array([[-1.52,  7.17, -3.37, -4.94],
       [ 5.27, -4.11, -4.10, -1.22],
       [-2.16, -3.18, -0.88, -4.06]]) -> -1.22

array([[-4.29,  2.80,  3.96, -2.26,  5.58],
       [ 3.60, -4.12, -5.27,  2.61, -4.65],
       [-4.06,  2.73,  3.79, -2.27,  5.23]]) -> -4.65

array([[ 2.78, -4.24, -1.88, -3.96,  1.69,  0.00, -3.13],
       [ 0.22,  0.00,  0.25,  0.99,  2.13,  2.18,  5.58],
       [-2.13,  3.09, -4.38, -1.69, -0.10,  2.11, -3.09]]) -> 5.58

array([[-6.02,  2.75,  1.25, -6.14],
       [-1.45,  0.34, -5.30, -1.56],
       [-5.19, -0.04,  0.42, -5.32]]) -> -1.56

array([[-6.49, -2.64,  0.65,  0.82, -0.67,  2.11,  1.46],
       [-2.95,  2.37, -3.97,  1.05,  2.37, -1.67,  1.58],
       [-3.55,  2.30, -3.83,  1.22,  0.51, -1.68,  1.67]]) -> 1.58

array([[-4.58,  5.44,  3.72, -6.80, -3.41, -2.01],
       [ 4.82, -4.83,  2.91,  2.92,  2.98,  0.46],
       [-4.56, -6.09, -6.38, -4.60, -4.84,  5.19]]) -> 0.46

array([[ 0.09,  2.69,  5.13, -2.45, -0.68, -0.22],
       [ 0.28,  2.62,  1.52, -7.66, -0.66, -0.07],
       [-0.03,  2.28,  6.14,  0.64, -0.61, -0.28]]) -> -0.07

array([[ 1.32, -1.26,  1.30,  6.07],
       [-7.63,  1.22,  0.66, -0.29],
       [-2.05,  1.50,  0.95,  0.72]]) -> -0.29

array([[-2.98, -0.73,  1.83, -7.33, -0.11, -0.84],
       [ 0.96, -4.46, -3.18,  0.41, -0.46,  5.95],
       [ 0.17,  2.75, -2.57,  0.69, -0.02, -0.22]]) -> 5.95

array([[ 1.21, -0.58, -0.93, -0.01, -2.86, -1.35, -0.94],
       [-4.29,  0.93, -6.66, -2.09, -3.62, -1.02, -2.31],
       [ 5.02, -0.25,  5.55,  0.28,  0.37, -1.15,  3.30]]) -> -2.31
---
[[-1.89 -2.53  3.64  6.35 -1.35 -1.07  2.17]
 [ 0.06  0.69 -1.45 -1.56  0.54  0.70 -0.13]
 [-0.14 -1.10  3.67  2.95 -1.85 -1.69  0.64]] --> -1.45

[[-3.03 -2.12  1.25  6.61  3.29  1.53]
 [-6.00  2.33 -0.77  0.82  0.86  3.65]] --> 1.25

[[-2.39  1.03 -3.53 -1.36 -5.67 -0.62]
 [-2.66 -5.72 -4.72 -3.50 -0.12 -0.28]] --> -3.53

[[ 6.84 -7.16  6.81  7.14 -7.07  7.17]
 [-6.99  7.32 -6.95 -7.30  7.23 -7.33]
 [ 5.87 -6.15  5.84  6.13 -6.07  6.16]] --> -6.95

[[-1.65 -1.08  2.17 -2.28  0.73]
 [ 4.68 -4.87  1.41  5.28 -4.39]
 [ 2.07 -6.19 -0.48  2.69 -1.39]] --> 1.41

[[ 4.39 -0.43 -0.30 -0.28  1.02 -5.16]
 [-5.72  0.33  0.82  0.23  2.79 -7.70]
 [-2.21 -0.39 -0.99 -0.35 -3.05 -3.74]] --> 0.82
---
-2.49	-7.36	-1.55	-1.34	2.17
-2.81	-6.87	-0.63	-1.78	2.68
gives -2.49, 2.68

6.56	4.14	1.42	-1.44	-3.44	-0.11	-6.54 gives 6.56, -6.54

-3.94	6.45	-0.01	0.12 gives -3.94, 0.12

1.37	1.62	0.59	-1.32	-0.28	0.77	-7.50 gives 1.37, -7.50

-3.41	7.00	1.65	-4.64	4.45 gives -3.41, 4.45

-3.24	7.09	-1.61	-3.65	3.05 gives -3.24, 3.05

0.20	0.92	-2.28	-0.52	1.63	3.37	-7.34 gives 0.20, -7.34
